Below is a small trained network, with its code and all its weights. Each question gives an input and a class and asks what happens when units are switched off, that is, made to give their printed mean instead of their output.

import numpy as np


def w(rows, s, z=0):
    codes = np.array(rows[::2]) - 128.0
    scale = np.full(codes.shape[1], s)
    scale[-1] = z or s
    return codes * scale


def norm(h):
    return h / np.sqrt((h * h).mean(-1, keepdims=True) + 1e-5)


def f(y):
    return y / 2 * (1 + np.tanh(0.7978845608 * (y + 0.044715 * y**3)))


def log_softmax(a):
    a = a - a.max(-1, keepdims=True)
    return a - np.log(np.exp(a).sum(-1, keepdims=True))


def net(x, mask):
    res = np.array(x, float).reshape(1, 6) / 4 @ E
    u = 0
    for l in range(2):
        y = f(norm(res) @ A[l][:, :-1].T + A[l][:, -1])
        res = res + np.where(mask[u : u + 7], y, B[l][:, -1]) @ B[l][:, :-1]
        u += 7
    return log_softmax(norm(res)[-1] @ U[:, :-1].T + U[:, -1])


A, B = {}, {}
E = w([
[148,155,100,198,2,106,184,127,203,202,107],'x0',
[210,210,76,205,166,133,88,72,229,64,172],'x1',
[194,210,154,71,145,168,76,216,116,190,121],'x2',
[191,161,122,127,175,203,154,111,107,168,234],'x3',
[128,75,113,187,135,128,174,91,122,113,160],'x4',
[88,63,111,86,143,83,137,129,135,72,147],'x5',
],0.0031)
A[0] = w([
[81,119,160,74,151,53,27,180,113,92,46,3],'0.n0',
[177,148,94,3,189,163,78,213,131,140,192,70],'0.n1',
[114,106,130,89,250,219,107,96,3,99,247,47],'0.n2',
[99,156,94,65,141,80,130,127,69,119,79,92],'0.n3',
[123,159,171,120,47,149,117,175,83,236,132,87],'0.n4',
[85,102,157,33,110,83,181,184,9,151,105,72],'0.n5',
[182,161,103,156,181,125,59,99,177,87,147,95],'0.n6',
],0.0037,0.0043)
B[0] = w([
[91,149,142,140,120,121,59,178,63,77,101,159],'0.n0',
[129,66,150,147,94,11,171,160,183,134,184,196],'0.n1',
[211,67,214,88,254,192,154,85,49,41,197,254],'0.n2',
[142,75,125,106,108,141,66,125,151,112,135,136],'0.n3',
[156,128,104,123,146,168,173,154,100,192,70,187],'0.n4',
[102,188,75,106,117,172,96,47,226,103,131,222],'0.n5',
[123,147,118,106,94,191,145,111,160,186,153,187],'0.n6',
],0.0049,0.0028)
A[1] = w([
[185,240,120,204,138,171,96,99,202,90,168,55],'1.n0',
[75,123,139,89,97,126,86,151,116,113,57,71],'1.n1',
[164,174,112,151,140,103,103,107,184,133,195,37],'1.n2',
[80,137,150,105,129,73,1,172,75,62,60,2],'1.n3',
[86,41,91,247,97,38,186,71,102,95,138,6],'1.n4',
[57,79,126,132,134,80,110,60,148,34,148,170],'1.n5',
[31,65,105,121,55,164,151,70,162,133,91,40],'1.n6',
],0.0051,0.0028)
B[1] = w([
[42,119,38,140,176,148,80,30,133,139,89,207],'1.n0',
[72,110,89,112,117,132,122,104,64,124,161,166],'1.n1',
[64,149,67,92,137,62,135,86,204,108,123,152],'1.n2',
[78,176,106,179,109,94,68,199,105,83,177,201],'1.n3',
[232,169,254,227,123,103,188,195,183,13,106,186],'1.n4',
[162,180,148,149,101,150,131,166,108,221,114,252],'1.n5',
[136,54,141,97,123,110,142,62,151,51,94,186],'1.n6',
],0.0059,0.0042)
U = w([
[157,96,129,76,124,37,137,180,207,139,211,6],'0',
[78,36,114,44,58,130,169,37,119,120,67,38],'1',
[100,180,2,166,161,129,90,14,206,139,126,158],'2',
[197,81,196,83,236,179,135,88,55,98,207,206],'3',
[185,166,109,132,74,170,176,190,105,250,86,155],'4',
[48,145,114,122,85,91,19,199,63,75,134,179],'5',
[196,119,220,224,89,102,203,123,169,40,91,165],'6',
],0.01,0.0024)

Each question gives the input, the list of numbers given to net, and the class t.
The units are the neurons (one row each of A and B). Each row of codes is followed by its name. A weight is (code - 128) times the scale printed after its matrix; where a second scale follows, it is the last column's (A, B and U).
mask holds one flag per neuron, layer by layer. A switched-off neuron (its flag False) gives its mean, the last column of its row in B, instead of its output. The means were averaged over made-up inputs and are rounded, as every weight is.
A unit's drop is (log p(t) with every unit on - log p(t) with that unit switched off) / (log p(t) with every unit on - log p(t) with every unit switched off).
The circuit of an input: a set's keep is (log p(t) with only the set's units on - log p(t) with every unit switched off) / (log p(t) with every unit on - log p(t) with every unit switched off). Starting from the 12 units with the biggest drops (on a tie, the unit counted first), units are removed one at a time, each time the one whose removal leaves the highest keep (on an exact tie, the one counted first), for as long as the keep stays at least 0.8.
units of the circuit, in order: the units of the circuit, biggest drop first
k most important neurons: the k neurons with the biggest drops, biggest first
top k neurons in layer l: the k neurons of layer l with the biggest drops, biggest first
drop when u is switched off: that unit's drop, to one decimal
input [-2,-8,-7,-8,-6,-6], class 5: 3 most important neurons	[1.n3 0.n0 0.n6]
input [0,-3,8,2,3,7], class 0: top 2 neurons in layer 0	[0.n1 0.n5]
input [-3,1,-8,0,-7,-1], class 6: 3 most important neurons	[0.n5 1.n4 1.n0]
input [6,-6,5,-8,-6,0], class 5: units of the circuit, in order	[0.n0 1.n3]
input [-1,1,2,-1,1,4], class 5: most important neuron	[0.n0]
input [0,6,-8,0,-3,2], class 6: 2 most important neurons	[1.n4 0.n5]
input [7,-8,3,6,-6,8], class 1: top 4 neurons in layer 1	[1.n5 1.n6 1.n4 1.n3]
input [-2,0,0,-1,-1,2], class 5: 2 most important neurons	[0.n0 1.n3]
input [-8,6,-2,-4,-1,6], class 5: units of the circuit, in order	[1.n3 0.n0]
input [-1,1,-2,3,-7,7], class 0: top 2 neurons in layer 0	[0.n1 0.n4]
input [-7,7,2,-1,-7,1], class 2: 4 most important neurons	[0.n6 1.n0 1.n2 1.n4]
input [-1,2,2,-3,0,-8], class 2: 2 most important neurons	[1.n0 1.n5]
input [-2,0,5,1,-7,6], class 0: 2 most important neurons	[0.n1 1.n0]
input [-3,-5,-7,-5,7,-4], class 6: most important neuron	[1.n4]
input [-4,-8,-7,-4,-5,-4], class 5: 3 most important neurons	[1.n3 0.n0 0.n6]
input [0,-5,-3,-6,-2,2], class 5: 2 most important neurons	[1.n3 0.n0]
input [-8,7,-4,-5,-3,6], class 5: drop when 1.n3 is switched off	0.1
input [6,-6,-4,-4,5,7], class 6: drop when 1.n4 is switched off	0.9
input [1,-1,-3,3,6,8], class 6: drop when 1.n4 is switched off	0.3
input [-4,7,-8,-2,8,2], class 6: units of the circuit, in order	[1.n4]
